Where the symbols take the points:
dul τ gid
dul ζ sar
dul α deg
dul γ bif
dul η bep
dul σ bel
laf τ dun
laf ζ kap
laf α zag
laf γ fad
laf η sab
laf σ gor
bel τ tur
bel ζ nop
bel α zaf
bel γ fus
bel η feg
bel σ dul
gid τ dul
gid ζ dof
gid α zis
gid γ duv
gid η dus
gid σ tur
lud τ foz
lud ζ fad
lud α nir
lud γ kap
lud η mor
lud σ bip
vav τ zaf
vav ζ sab
vav α tur
vav γ mor
vav η kap
vav σ zis
nat τ ruv
nat ζ nir
nat α fad
nat γ zag
nat η mak
nat σ vud
vig τ kog
vig ζ rup
vig α gez
vig γ gad
vig η lef
vig σ riz
zik τ gad
zik ζ deg
zik α sar
zik γ kog
zik η fir
zik σ lar
sar τ dof
sar ζ dul
sar α zik
sar γ dat
sar η nam
sar σ nop
deg τ zis
deg ζ zik
deg α dul
deg γ nes
deg η peg
deg σ zaf
vud τ tol
vud ζ gel
vud α lef
vud γ mim
vud η gez
vud σ nat
gez τ dat
gez ζ duv
gez α vig
gez γ dof
gez η vud
gez σ mak
pem τ fus
pem ζ mak
pem α mor
pem γ tur
pem η nir
pem σ duv
ruv τ nat
ruv ζ kez
ruv α rut
ruv γ ded
ruv η lof
ruv σ tol
gad τ zik
gad ζ zis
gad α dof
gad γ vig
gad η gor
gad σ sab
peg τ mek
peg ζ fir
peg α bep
peg γ zoz
peg η deg
peg σ kel
zis τ deg
zis ζ gad
zis α gid
zis γ rup
zis η mek
zis σ vav
vaz τ lef
vaz ζ zoz
vaz α tol
vaz γ fir
vaz η kog
vaz σ rut
vor τ nop
vor ζ tur
vor α sab
vor γ mak
vor η zag
vor σ dof
zoz τ bip
zoz ζ vaz
zoz α sem
zoz γ peg
zoz η nes
zoz σ foz
lef τ vaz
lef ζ bip
lef α vud
lef γ gor
lef η vig
lef σ fad
zag τ ded
zag ζ kof
zag α laf
zag γ nat
zag η vor
zag σ mim
rut τ fad
rut ζ foz
rut α ruv
rut γ dun
rut η kon
rut σ vaz
lof τ mak
lof ζ fus
lof α kon
lof γ nop
lof η ruv
lof σ dat
sem τ gel
sem ζ tol
sem α zoz
sem γ bep
sem η bif
sem σ kez
gel τ sem
gel ζ vud
gel α bip
gel γ dus
gel η duv
gel σ nir
lar τ sab
lar ζ zaf
lar α nop
lar γ kon
lar η dun
lar σ zik
tol τ vud
tol ζ sem
tol α vaz
tol γ nam
tol η dat
tol σ ruv
bep τ dus
bep ζ nam
bep α peg
bep γ sem
bep η dul
bep σ feg
dat τ gez
dat ζ bif
dat α kog
dat γ sar
dat η tol
dat σ lof
ded τ zag
ded ζ feg
ded α dun
ded γ ruv
ded η nop
ded σ nam
kog τ vig
kog ζ nes
kog α dat
kog γ zik
kog η vaz
kog σ kon
kez τ nir
kez ζ ruv
kez α foz
kez γ feg
kez η fus
kez σ sem
nop τ vor
nop ζ bel
nop α lar
nop γ lof
nop η ded
nop σ sar
bif τ duv
bif ζ dat
bif α nes
bif γ dul
bif η sem
bif σ fus
kof τ feg
kof ζ zag
kof α kap
kof γ nir
kof η tur
kof σ dus
zaf τ vav
zaf ζ lar
zaf α bel
zaf γ bak
zaf η kel
zaf σ deg
sab τ lar
sab ζ vav
sab α vor
sab γ riz
sab η laf
sab σ gad
nes τ rup
nes ζ kog
nes α bif
nes γ deg
nes η zoz
nes σ bak
fad τ rut
fad ζ lud
fad α nat
fad γ laf
fad η riz
fad σ lef
mek τ peg
mek ζ gor
mek α dus
mek γ bip
mek η zis
mek σ kap
tur τ bel
tur ζ vor
tur α vav
tur γ pem
tur η kof
tur σ gid
mak τ lof
mak ζ pem
mak α riz
mak γ vor
mak η nat
mak σ gez
bak τ mor
bak ζ kon
bak α fus
bak γ zaf
bak η foz
bak σ nes
nir τ kez
nir ζ nat
nir α lud
nir γ kof
nir η pem
nir σ gel
nam τ mim
nam ζ bep
nam α fir
nam γ tol
nam η sar
nam σ ded
kel τ kap
kel ζ dun
kel α feg
kel γ foz
kel η zaf
kel σ peg
feg τ kof
feg ζ ded
feg α kel
feg γ kez
feg η bel
feg σ bep
duv τ bif
duv ζ gez
duv α rup
duv γ gid
duv η gel
duv σ pem
gor τ fir
gor ζ mek
gor α mim
gor γ lef
gor η gad
gor σ laf
rup τ nes
rup ζ vig
rup α duv
rup γ zis
rup η bip
rup σ mor
fus τ pem
fus ζ lof
fus α bak
fus γ bel
fus η kez
fus σ bif
dun τ laf
dun ζ kel
dun α ded
dun γ rut
dun η lar
dun σ fir
mim τ nam
mim ζ dus
mim α gor
mim γ vud
mim η dof
mim σ zag
foz τ lud
foz ζ rut
foz α kez
foz γ kel
foz η bak
foz σ zoz
bip τ zoz
bip ζ lef
bip α gel
bip γ mek
bip η rup
bip σ lud
kon τ riz
kon ζ bak
kon α lof
kon γ lar
kon η rut
kon σ kog
fir τ gor
fir ζ peg
fir α nam
fir γ vaz
fir η zik
fir σ dun
riz τ kon
riz ζ mor
riz α mak
riz γ sab
riz η fad
riz σ vig
kap τ kel
kap ζ laf
kap α kof
kap γ lud
kap η vav
kap σ mek
mor τ bak
mor ζ riz
mor α pem
mor γ vav
mor η lud
mor σ rup
dus τ bep
dus ζ mim
dus α mek
dus γ gel
dus η gid
dus σ kof
dof τ sar
dof ζ gid
dof α gad
dof γ gez
dof η mim
dof σ vor

In the rows, 28 stands for zero.

The rows follow the links: the fewer symbols apart two points are, the more alike their rows tend to be.

Each row is also shifted at random along 7 hidden directions that mean nothing.

Rows with their points:
[ 28  28  30  30  24  30  30  22  24  31  18  22  31  31  27  33  24  29  26  29  26  28  28  32  34  25  26  31  22  28  31  23  30  33  29  27  31  30  29  30  27  28  24  29  30  17  29  25  26  25  29  29  33  21]; point duv
[ 33  27  29  29  27  32  31  31  27  28  32  31  27  33  32  30  25  28  27  32  29  33  28  28  25  25  32  26  28  31  27  27  30  34  33  27  27  30  34  24  29  31  26  31  31  28  27  31  28  28  28  27  29  26]; point ruv
[ 25  31  29  31  29  31  28  28  29  29  25  25  30  26  28  30  25  29  31  28  26  30  33  31  31  29  29  29  27  30  27  28  32  29  28  30  29  32  23  29  28  29  30  27  24  27  25  30  28  28  30  26  29  29]; point vav
[ 28  27  31  26  29  28  23  26  26  30  25  26  22  20  26  26  33  28  36  19  26  28  29  31  29  28  27  29  36  25  24  32  30  25  32  25  31  29  26  29  31  26  28  34  30  35  32  28  25  31  28  32  26  31]; point kof
[ 20  28  24  30  30  28  35  26  29  33  31  30  32  32  30  36  23  29  28  33  31  33  25  31  33  25  29  25  24  29  31  29  29  33  29  30  30  23  29  26  24  28  28  28  29  18  25  28  27  26  24  26  32  26]; point zoz
[ 32  25  24  29  27  26  31  28  31  26  26  32  34  23  32  31  28  31  26  35  29  24  28  25  35  26  22  32  26  25  32  29  22  30  28  36  32  22  25  26  23  30  29  26  30  27  30  28  23  33  24  31  25  32]; point dun
[ 34  29  28  27  34  26  29  29  33  26  34  29  24  26  23  30  26  31  34  25  31  31  34  29  30  31  28  26  35  27  25  34  32  27  30  29  26  30  23  27  26  24  35  27  26  34  29  31  24  29  32  25  30  32]; point peg
[ 28  28  27  32  28  31  29  29  29  26  23  27  34  25  33  30  23  28  29  29  28  23  28  31  34  26  26  34  23  26  32  29  27  30  28  35  29  30  23  29  25  29  29  25  28  24  27  29  29  29  26  30  32  29]; point kel
[ 23  30  30  29  32  30  30  32  31  30  30  27  28  33  28  29  24  32  30  31  28  38  32  30  26  31  32  27  31  34  29  27  31  28  27  29  22  29  27  30  26  30  35  29  23  29  24  34  33  24  33  22  30  28]; point mor
[ 26  28  33  29  31  27  27  34  35  25  29  30  22  25  23  30  26  32  31  26  29  27  35  27  29  30  25  31  39  27  25  32  29  26  32  29  26  30  22  28  26  26  38  24  26  37  33  31  23  30  35  27  33  32]; point feg
[ 31  27  29  27  30  30  28  31  30  30  29  29  29  30  32  29  26  29  25  32  29  29  25  28  27  29  27  32  26  28  34  29  28  27  24  30  25  24  31  30  27  27  31  25  28  25  28  28  36  23  24  29  31  25]; point gel
[ 38  28  29  30  25  29  26  26  30  30  22  27  33  23  30  30  31  30  25  31  26  22  25  27  34  27  19  34  24  23  36  27  25  26  24  33  34  21  25  31  26  28  28  25  28  26  32  23  30  30  22  34  28  26]; point gid
[ 33  28  29  28  27  28  29  32  29  24  29  29  31  34  30  27  29  30  24  31  30  26  27  25  26  30  27  31  28  29  34  25  25  28  25  30  25  29  30  29  26  29  29  28  29  28  31  28  32  28  31  28  31  25]; point dat
[ 45  29  27  30  30  33  28  27  25  22  21  21  33  26  29  28  26  31  34  19  26  25  31  32  34  30  28  34  28  26  33  29  30  32  22  35  25  33  22  30  23  28  28  32  26  27  31  30  28  32  33  27  35  27]; point deg
[ 41  23  27  24  28  30  28  26  26  27  23  28  30  23  31  28  28  29  29  27  27  30  27  27  30  28  28  31  28  30  30  26  22  30  26  30  28  24  30  28  24  30  27  34  30  29  30  30  27  29  28  29  24  30]; point fad
[ 51  27  31  25  30  29  24  28  30  26  26  26  23  20  26  28  31  31  33  23  27  27  30  27  30  30  24  31  36  24  28  32  30  25  27  31  27  25  25  30  27  25  32  31  27  37  34  29  27  31  29  32  27  30]; point dus
[ 19  28  25  28  29  29  32  31  24  28  31  29  29  34  35  27  29  31  30  28  32  34  24  28  25  29  31  26  29  29  34  29  30  30  26  30  25  27  35  27  28  28  27  36  31  25  28  28  35  28  27  28  31  24]; point tol
[  7  30  29  30  26  25  31  25  27  31  28  28  29  31  24  32  27  24  28  26  28  26  28  34  31  24  32  26  26  29  24  25  26  29  32  23  29  31  27  29  28  30  26  25  30  23  26  28  24  24  28  27  31  29]; point bak
[ 28  27  26  28  27  26  25  27  28  23  24  25  33  26  28  24  29  24  25  24  28  15  28  28  31  31  27  35  24  24  27  30  22  28  27  28  29  34  26  29  30  25  25  23  30  26  31  25  25  29  29  32  29  31]; point fir
[ 26  31  29  33  26  31  30  27  30  33  27  29  29  29  31  33  24  29  26  36  26  31  30  29  29  25  27  26  24  29  28  26  35  30  31  28  33  29  27  27  31  31  28  25  28  23  24  27  28  29  25  30  29  26]; point tur

Where do the symbols, taken in turn from left to right, take each start?
Answer with the point's name.
[ 24  27  32  28  25  26  26  32  33  26  28  31  29  28  25  28  28  27  22  29  28  21  28  26  27  27  25  34  29  28  29  23  20  27  26  27  29  26  28  29  26  30  28  22  29  32  35  27  26  28  31  30  29  29]
η σ γ ζ γ τ: gel
[ 33  29  27  27  28  28  31  21  27  34  31  29  28  29  23  34  28  27  31  28  28  37  27  32  32  26  31  21  28  31  24  26  31  32  30  24  32  22  29  26  27  29  25  31  28  25  26  28  24  28  24  25  27  27]
η ζ ζ τ η ζ: kog
[ 41  25  28  29  26  31  31  26  27  28  25  30  32  28  31  33  23  27  27  31  26  27  25  32  32  23  30  30  24  30  28  27  24  32  29  32  28  26  28  27  23  31  26  28  31  23  28  32  26  28  25  29  30  27]
α γ τ α: kap
[ 23  26  28  25  27  25  27  28  28  32  30  30  25  28  28  27  32  28  26  30  31  29  25  25  24  29  27  26  29  29  28  29  25  26  29  24  28  24  35  28  30  26  28  30  30  29  30  26  30  26  26  30  25  28]
σ α τ ζ ζ γ σ: fir
[ 34  25  26  24  31  28  27  26  25  26  28  26  26  26  28  24  32  29  33  21  30  33  28  27  28  31  32  27  31  29  28  30  26  29  26  27  25  27  33  29  27  27  27  37  28  30  30  29  29  28  30  26  26  30]
ζ γ γ α σ: nir
[ 18  28  24  28  30  22  30  28  31  30  34  34  28  24  25  30  34  32  33  28  30  33  28  26  31  28  26  21  33  26  28  29  26  27  30  31  33  21  24  26  25  29  29  31  27  37  30  28  22  36  27  28  22  35]
ζ η α γ η: fus
[ 26  25  32  30  23  29  30  26  25  26  17  22  30  28  27  33  24  30  29  25  25  23  30  32  35  24  24  34  28  27  32  24  25  32  27  30  28  30  24  31  22  32  27  29  30  24  34  29  23  28  33  29  34  25]
σ τ τ σ η: kez
[ 29  29  30  29  27  31  28  28  25  31  32  31  25  31  31  28  28  22  28  27  26  27  22  33  23  23  35  27  26  30  22  28  28  27  32  24  29  32  34  27  33  31  23  29  34  27  25  30  31  25  24  31  29  27]
γ η σ η σ: feg
[ 30  28  28  25  29  28  25  28  26  28  30  30  27  27  28  22  34  26  29  25  25  29  25  28  23  30  33  28  29  32  27  26  23  24  25  27  26  27  32  30  31  30  25  32  28  35  27  30  33  28  28  28  20  31]
η σ ζ τ γ α: bep
[ 23  31  34  30  28  29  28  33  30  26  30  25  27  35  24  28  25  26  25  25  28  23  30  30  24  30  32  31  29  30  27  26  29  28  27  24  23  36  28  30  30  27  30  22  27  27  30  30  32  23  33  27  37  24]
η γ ζ σ: ded
[ 27  31  24  31  31  29  32  30  27  25  28  26  33  34  31  28  25  32  30  30  31  31  33  27  30  31  30  26  25  29  32  28  34  32  27  32  25  35  25  26  28  28  28  30  26  25  25  29  29  31  32  25  31  28]
γ σ η τ: fad
[ 35  25  27  26  30  28  30  26  29  30  27  29  30  27  32  31  28  32  28  31  30  32  25  29  30  28  28  29  27  29  34  29  26  28  24  34  26  20  29  30  23  28  32  30  27  25  27  29  33  25  24  27  28  27]
η σ η α α α ζ: nat
[ 28  29  29  26  31  29  22  32  29  25  30  26  25  26  29  21  30  26  30  24  28  26  32  27  23  33  33  29  30  30  21  31  30  26  30  25  25  37  30  28  35  27  28  28  27  34  25  30  31  28  32  27  24  34]
γ σ η α γ γ τ: dat
[ 31  29  32  28  27  30  29  31  29  23  27  25  28  34  21  27  21  24  25  25  27  24  36  30  28  28  35  31  28  34  20  23  27  34  31  21  24  40  27  27  29  30  27  22  27  29  29  33  21  25  38  23  33  29]
ζ η α ζ τ σ: vud
[ 37  26  27  25  29  27  24  25  27  24  23  23  28  23  25  25  30  27  29  23  29  23  33  27  32  31  27  32  28  26  25  31  27  30  29  26  29  33  27  29  29  24  27  28  28  30  32  27  23  29  33  29  26  31]
ζ α ζ σ η: vor
